Here is a tiny trained network, its code and every weight. The questions are about switching its units off for an input and a target symbol, where a switched-off unit gives its printed mean instead of its output.

import numpy as np


def w(rows, s, z=0):
    codes = np.array(rows[::2]) - 128.0
    scale = np.full(codes.shape[1], s)
    scale[-1] = z or s
    return codes * scale


def f(y):
    return y / 2 * (1 + np.tanh(0.7978845608 * (y + 0.044715 * y**3)))


def softmax(a):
    e = np.exp(a - a.max(-1, keepdims=True))
    return e / e.sum(-1, keepdims=True)


def log_softmax(a):
    a = a - a.max(-1, keepdims=True)
    return a - np.log(np.exp(a).sum(-1, keepdims=True))


def net(x, mask):
    ids = ['Ψαγδζηθμτω'.index(c) for c in x.split()]
    T = len(ids)
    res = E[ids] + P[:T]
    u = 0
    for l in range(2):
        r = res
        for j in range(2):
            rows = slice(2 * j, 2 * j + 2)
            q, k, v = (r @ M[l][rows].T for M in (Q, K, V))
            z = softmax(np.where(np.tri(T) > 0, q @ k.T / 2**0.5, -1e9)) @ v
            o = O[l][rows]
            res = res + np.where(mask[u + j], z, o[:, -1]) @ o[:, :-1]
        u += 2
        y = f(res @ A[l][:, :-1].T + A[l][:, -1])
        res = res + np.where(mask[u : u + 8], y, B[l][:, -1]) @ B[l][:, :-1]
        u += 8
    return log_softmax(res[-1] @ U[:, :-1].T + U[:, -1])


Q, K, V, O, A, B = {}, {}, {}, {}, {}, {}
E = w([
[144,162,143],'Ψ',
[120,135,135],'α',
[111,122,145],'γ',
[105,105,157],'δ',
[125,145,171],'ζ',
[105,148,187],'η',
[122,164,176],'θ',
[155,169,168],'μ',
[200,210,192],'τ',
[224,40,3],'ω',
],0.0078)
P = w([
[130,107,164],'0',
[155,231,77],'1',
[142,60,191],'2',
[67,180,78],'3',
[160,37,179],'4',
[36,149,72],'5',
[181,5,188],'6',
[2,117,51],'7',
[161,60,228],'8',
],0.0099)
Q[0] = w([
[80,254,67],'0.h0',
[54,251,65],'0.h0',
[108,115,140],'0.h1',
[116,133,90],'0.h1',
],0.012)
K[0] = w([
[25,249,60],'0.h0',
[30,254,44],'0.h0',
[161,144,126],'0.h1',
[78,87,115],'0.h1',
],0.0063)
V[0] = w([
[92,148,254],'0.h0',
[96,159,182],'0.h0',
[103,100,96],'0.h1',
[212,214,125],'0.h1',
],0.0095)
O[0] = w([
[61,113,254,52],'0.h0',
[49,124,177,2],'0.h0',
[77,150,111,87],'0.h1',
[252,189,149,196],'0.h1',
],0.0059,0.00091)
A[0] = w([
[151,190,59,27],'0.n0',
[100,91,191,134],'0.n1',
[2,65,99,231],'0.n2',
[117,246,171,139],'0.n3',
[77,145,123,107],'0.n4',
[144,194,83,44],'0.n5',
[13,229,88,254],'0.n6',
[84,218,103,151],'0.n7',
],0.0073,0.0046)
B[0] = w([
[34,100,221,127],'0.n0',
[94,90,212,176],'0.n1',
[48,78,52,247],'0.n2',
[194,129,82,160],'0.n3',
[60,167,116,123],'0.n4',
[67,150,190,116],'0.n5',
[73,206,24,255],'0.n6',
[99,253,56,159],'0.n7',
],0.0054,0.0041)
Q[1] = w([
[90,94,254],'1.h0',
[142,185,55],'1.h0',
[181,139,152],'1.h1',
[39,203,208],'1.h1',
],0.0087)
K[1] = w([
[74,103,23],'1.h0',
[171,116,222],'1.h0',
[135,55,121],'1.h1',
[1,144,228],'1.h1',
],0.0081)
V[1] = w([
[116,139,156],'1.h0',
[39,237,187],'1.h0',
[147,2,165],'1.h1',
[105,95,106],'1.h1',
],0.0095)
O[1] = w([
[142,164,134,145],'1.h0',
[41,200,205,238],'1.h0',
[148,1,97,255],'1.h1',
[21,38,50,244],'1.h1',
],0.0058,0.00064)
A[1] = w([
[108,140,253,48],'1.n0',
[188,165,165,73],'1.n1',
[191,89,14,2],'1.n2',
[97,113,156,75],'1.n3',
[77,221,99,130],'1.n4',
[213,212,104,178],'1.n5',
[179,109,191,164],'1.n6',
[59,191,82,35],'1.n7',
],0.0072,0.0031)
B[1] = w([
[141,244,233,180],'1.n0',
[132,84,157,126],'1.n1',
[53,167,254,223],'1.n2',
[102,131,147,130],'1.n3',
[215,108,136,254],'1.n4',
[61,113,56,183],'1.n5',
[202,141,130,176],'1.n6',
[188,133,151,231],'1.n7',
],0.0064,0.0065)
U = w([
[170,210,80,252],'Ψ',
[75,150,79,237],'α',
[38,117,99,104],'γ',
[2,90,117,62],'δ',
[89,140,156,52],'ζ',
[55,146,170,54],'η',
[90,154,170,59],'θ',
[142,156,165,49],'μ',
[190,169,183,17],'τ',
[219,31,106,197],'ω',
],0.0071,0.0034)

Each question gives the input, a string of symbols that net reads in full, and the target symbol t.
The units are the heads (2 rows each of Q, K, V and O) and the neurons (one row each of A and B). Each row of codes is followed by its name. A weight is (code - 128) times the scale printed after its matrix; where a second scale follows, it is the last column's (O, A, B and U).
mask holds one flag per unit, layer by layer, with each layer's heads first. A switched-off unit (its flag False) gives its mean, the last column of its rows in O or B, instead of its output. The means were averaged over made-up inputs and are rounded, as every weight is.
A unit's drop is (log p(t) with every unit on - log p(t) with that unit switched off) / (log p(t) with every unit on - log p(t) with every unit switched off).
The circuit of an input: a set's keep is (log p(t) with only the set's units on - log p(t) with every unit switched off) / (log p(t) with every unit on - log p(t) with every unit switched off). Starting from the 12 units with the biggest drops (on a tie, the unit counted first), units are removed one at a time, each time the one whose removal leaves the highest keep (on an exact tie, the one counted first), for as long as the keep stays at least 0.8.
circuit, biggest first: the units of the circuit, biggest drop first
most important unit: the unit with the biggest drop
k most important neurons: the k neurons with the biggest drops, biggest first
k most important neurons of layer l: the k neurons of layer l with the biggest drops, biggest first
which heads matter: for each layer, one digit per head in row order, 1 if its drop is at least 0.15 and else 0, layers parted by /
input μ η ζ ζ ω Ψ, target Ψ: circuit, biggest first -> [0.n6 1.h1 1.n4 0.n7]
input ω μ α, target ω: most important unit -> 0.n6
input ω γ α, target ω: which heads matter -> 10 / 10
input ω μ μ, target ω: circuit, biggest first -> [1.h0 0.n6 0.h1 0.h0]
input ω η δ, target ω: circuit, biggest first -> [1.h0 0.h0]
input ω η Ψ μ, target Ψ: which heads matter -> 00 / 01
input δ ζ α α ζ α τ ω γ, target ω: 2 most important neurons of layer 0 -> [0.n2 0.n1]
input η δ ω μ θ, target ω: which heads matter -> 10 / 01
input γ γ ζ Ψ δ θ δ ω ζ, target ω: which heads matter -> 00 / 11
input τ θ μ η, target Ψ: which heads matter -> 00 / 01
input α ω ω ω ω ω ω ω, target δ: which heads matter -> 00 / 01
input ω Ψ η, target ω: 2 most important neurons -> [1.n2 0.n6]
input ζ Ψ θ δ ω α ω γ, target Ψ: 4 most important neurons -> [0.n6 1.n4 1.n7 0.n7]
input ω ζ δ, target ω: most important unit -> 1.h0
input ω δ ζ, target ω: 2 most important neurons of layer 1 -> [1.n2 1.n0]
input θ μ τ, target τ: which heads matter -> 11 / 00
input ω Ψ τ, target ω: which heads matter -> 01 / 10
input α δ ζ ω ω Ψ, target Ψ: 3 most important neurons of layer 0 -> [0.n6 0.n7 0.n1]
input ω ω μ ζ, target Ψ: which heads matter -> 00 / 01
input ω τ τ ω η, target ω: most important unit -> 1.h0
